Here is a tiny trained network, its code and every weight. The questions are about switching its units off for an input and a class, where a switched-off unit gives its printed mean instead of its output.

import numpy as np


def w(rows, s, z=0):
    codes = np.array(rows[::2]) - 128.0
    scale = np.full(codes.shape[1], s)
    scale[-1] = z or s
    return codes * scale


def norm(h):
    return h / np.sqrt((h * h).mean(-1, keepdims=True) + 1e-5)


def f(y):
    return np.maximum(y, 0)


def log_softmax(a):
    a = a - a.max(-1, keepdims=True)
    return a - np.log(np.exp(a).sum(-1, keepdims=True))


def net(x, mask):
    res = np.array(x, float).reshape(1, 4) / 4 @ E
    u = 0
    for l in range(4):
        y = f(norm(res) @ A[l][:, :-1].T + A[l][:, -1])
        res = res + np.where(mask[u : u + 5], y, B[l][:, -1]) @ B[l][:, :-1]
        u += 5
    return log_softmax(norm(res)[-1] @ U[:, :-1].T + U[:, -1])


A, B = {}, {}
E = w([
[6,39,159,96,219,124,154,64,148,93,73,59],'x0',
[2,154,194,169,84,127,209,144,147,168,227,114],'x1',
[124,124,96,110,149,55,239,249,13,31,115,97],'x2',
[137,141,197,155,161,146,40,220,188,38,169,89],'x3',
],0.0087)
A[0] = w([
[89,211,123,236,213,123,118,131,93,158,67,145,71],'L0N0',
[45,139,133,69,206,138,90,62,131,54,60,48,2],'L0N1',
[193,133,208,175,231,117,25,201,180,51,119,44,42],'L0N2',
[222,107,84,172,252,177,54,144,114,63,72,210,68],'L0N3',
[57,182,151,152,159,128,71,202,183,85,253,92,108],'L0N4',
],0.0064,0.0077)
B[0] = w([
[89,92,150,122,127,92,84,112,127,138,124,168,128],'L0N0',
[114,134,176,146,113,63,139,149,177,181,11,99,192],'L0N1',
[67,155,150,63,114,151,42,131,44,119,149,166,243],'L0N2',
[150,52,145,100,68,107,149,101,117,122,160,62,241],'L0N3',
[122,66,116,96,110,134,102,110,57,159,142,177,254],'L0N4',
],0.011,0.0053)
A[1] = w([
[129,111,77,112,129,114,192,66,103,177,88,177,15],'L1N0',
[115,94,152,123,79,107,141,95,90,144,152,109,114],'L1N1',
[88,89,131,115,251,144,115,129,159,103,109,125,4],'L1N2',
[132,129,154,123,166,108,139,170,89,50,99,131,69],'L1N3',
[146,121,174,122,147,180,71,82,193,111,111,152,88],'L1N4',
],0.012,0.004)
B[1] = w([
[89,130,200,33,165,145,6,188,96,108,164,140,251],'L1N0',
[115,101,116,154,92,145,162,161,201,166,94,137,254],'L1N1',
[107,184,184,143,120,54,149,103,117,165,83,125,177],'L1N2',
[136,168,72,88,197,170,151,108,165,230,162,99,198],'L1N3',
[135,207,71,89,198,175,175,134,126,200,152,53,233],'L1N4',
],0.011,0.0073)
A[2] = w([
[244,209,111,154,66,140,77,168,128,101,170,166,153],'L2N0',
[154,119,116,197,145,161,109,114,139,100,108,135,15],'L2N1',
[152,177,161,159,197,137,98,190,190,90,126,120,116],'L2N2',
[191,153,81,187,105,151,130,147,118,121,149,203,13],'L2N3',
[200,126,88,75,135,129,77,59,114,61,53,85,3],'L2N4',
],0.011,0.0036)
B[2] = w([
[50,126,203,102,194,85,150,109,150,155,42,58,254],'L2N0',
[124,132,127,107,154,105,156,99,93,100,110,140,128],'L2N1',
[151,40,78,64,49,169,113,246,168,146,76,109,135],'L2N2',
[95,93,131,160,145,136,106,65,118,59,55,107,162],'L2N3',
[92,53,159,132,77,92,231,88,162,154,248,124,198],'L2N4',
],0.012,0.0074)
A[3] = w([
[131,85,61,118,184,111,109,216,219,161,2,164,219],'L3N0',
[177,125,128,152,146,132,120,128,149,93,117,147,110],'L3N1',
[132,88,33,125,210,70,201,209,28,87,126,84,119],'L3N2',
[151,138,86,88,112,176,174,149,217,178,111,22,253],'L3N3',
[49,130,212,240,101,196,194,144,189,91,224,158,68],'L3N4',
],0.0086,0.005)
B[3] = w([
[154,136,153,201,66,160,154,129,87,57,124,145,188],'L3N0',
[119,96,110,145,138,121,136,105,98,133,103,115,128],'L3N1',
[166,182,105,151,143,184,41,44,196,192,140,140,168],'L3N2',
[174,157,76,210,134,113,142,180,112,30,132,201,246],'L3N3',
[251,49,99,52,141,63,144,81,130,96,137,45,155],'L3N4',
],0.011,0.014)
U = w([
[86,152,182,38,146,148,69,162,83,153,163,128,189],'0',
[96,156,184,193,155,74,185,118,148,114,4,102,114],'1',
[177,224,37,172,175,186,127,110,165,162,155,129,95],'2',
[174,46,105,119,100,78,192,116,154,114,180,83,45],'3',
[134,114,101,163,25,166,95,157,55,74,84,204,253],'4',
],0.018,0.0028)

Each question gives the input, the list of numbers given to net, and the class t.
The units are the neurons (one row each of A and B). Each row of codes is followed by its name. A weight is (code - 128) times the scale printed after its matrix; where a second scale follows, it is the last column's (A, B and U).
mask holds one flag per neuron, layer by layer. A switched-off neuron (its flag False) gives its mean, the last column of its row in B, instead of its output. The means were averaged over made-up inputs and are rounded, as every weight is.
A unit's drop is (log p(t) with every unit on - log p(t) with that unit switched off) / (log p(t) with every unit on - log p(t) with every unit switched off).
The circuit of an input: a set's keep is (log p(t) with only the set's units on - log p(t) with every unit switched off) / (log p(t) with every unit on - log p(t) with every unit switched off). Starting from the 12 units with the biggest drops (on a tie, the unit counted first), units are removed one at a time, each time the one whose removal leaves the highest keep (on an exact tie, the one counted first), for as long as the keep stays at least 0.8.
units of the circuit, in order: the units of the circuit, biggest drop first
most important unit: the unit with the biggest drop
top k neurons: the k neurons with the biggest drops, biggest first
k most important neurons of layer l: the k neurons of layer l with the biggest drops, biggest first
drop of u: that unit's drop, to one decimal
input [-5,4,5,-5], class 0: 2 most important neurons of layer 0 -> (L0N3 L0N1)
input [-6,-2,-7,7], class 0: units of the circuit, in order -> (L0N2)
input [-7,1,7,-2], class 1: top 2 neurons -> (L2N0 L1N4)
input [0,-4,2,-2], class 3: top 2 neurons -> (L2N4 L0N3)
input [-1,8,8,-1], class 2: top 4 neurons -> (L3N2 L2N4 L1N3 L0N3)
input [-8,8,4,-1], class 1: top 3 neurons -> (L2N0 L0N3 L2N4)
input [2,6,-8,-6], class 2: top 3 neurons -> (L0N4 L2N4 L1N4)
input [6,7,-4,5], class 3: top 3 neurons -> (L3N4 L2N0 L1N0)
input [4,-2,-7,1], class 2: top 2 neurons -> (L1N4 L2N0)
input [7,2,-8,-2], class 2: top 3 neurons -> (L1N4 L2N0 L3N3)
input [6,-6,5,6], class 0: 2 most important neurons of layer 0 -> (L0N2 L0N3)
input [5,4,5,7], class 0: top 2 neurons -> (L0N2 L0N4)
input [-7,5,-1,-6], class 1: 2 most important neurons of layer 0 -> (L0N4 L0N2)
input [4,0,-3,-4], class 0: top 2 neurons -> (L1N0 L0N3)
input [-1,-2,7,-5], class 2: most important unit -> L3N2
input [-5,6,0,-5], class 3: top 4 neurons -> (L3N4 L0N4 L1N1 L0N2)
input [7,-7,7,-7], class 0: 4 most important neurons of layer 1 -> (L1N0 L1N4 L1N1 L1N2)
input [6,-4,8,4], class 2: top 3 neurons -> (L1N3 L3N2 L2N0)
input [-5,6,-3,1], class 3: top 2 neurons -> (L3N4 L0N4)
input [-4,-5,0,0], class 3: top 2 neurons -> (L0N3 L2N4)
input [-7,-3,5,0], class 1: most important unit -> L2N0
input [5,6,-7,-1], class 2: top 3 neurons -> (L1N4 L2N0 L2N4)
input [7,-6,1,-7], class 0: 2 most important neurons of layer 1 -> (L1N0 L1N1)
input [-6,3,3,4], class 1: drop of L1N0 -> 0.4
input [-5,-4,-2,-3], class 1: drop of L2N0 -> 1.1
input [-5,-6,7,-3], class 2: drop of L3N2 -> 1.4
input [1,0,-6,0], class 2: units of the circuit, in order -> (L1N4)
input [5,7,5,-5], class 3: drop of L3N4 -> 1.2
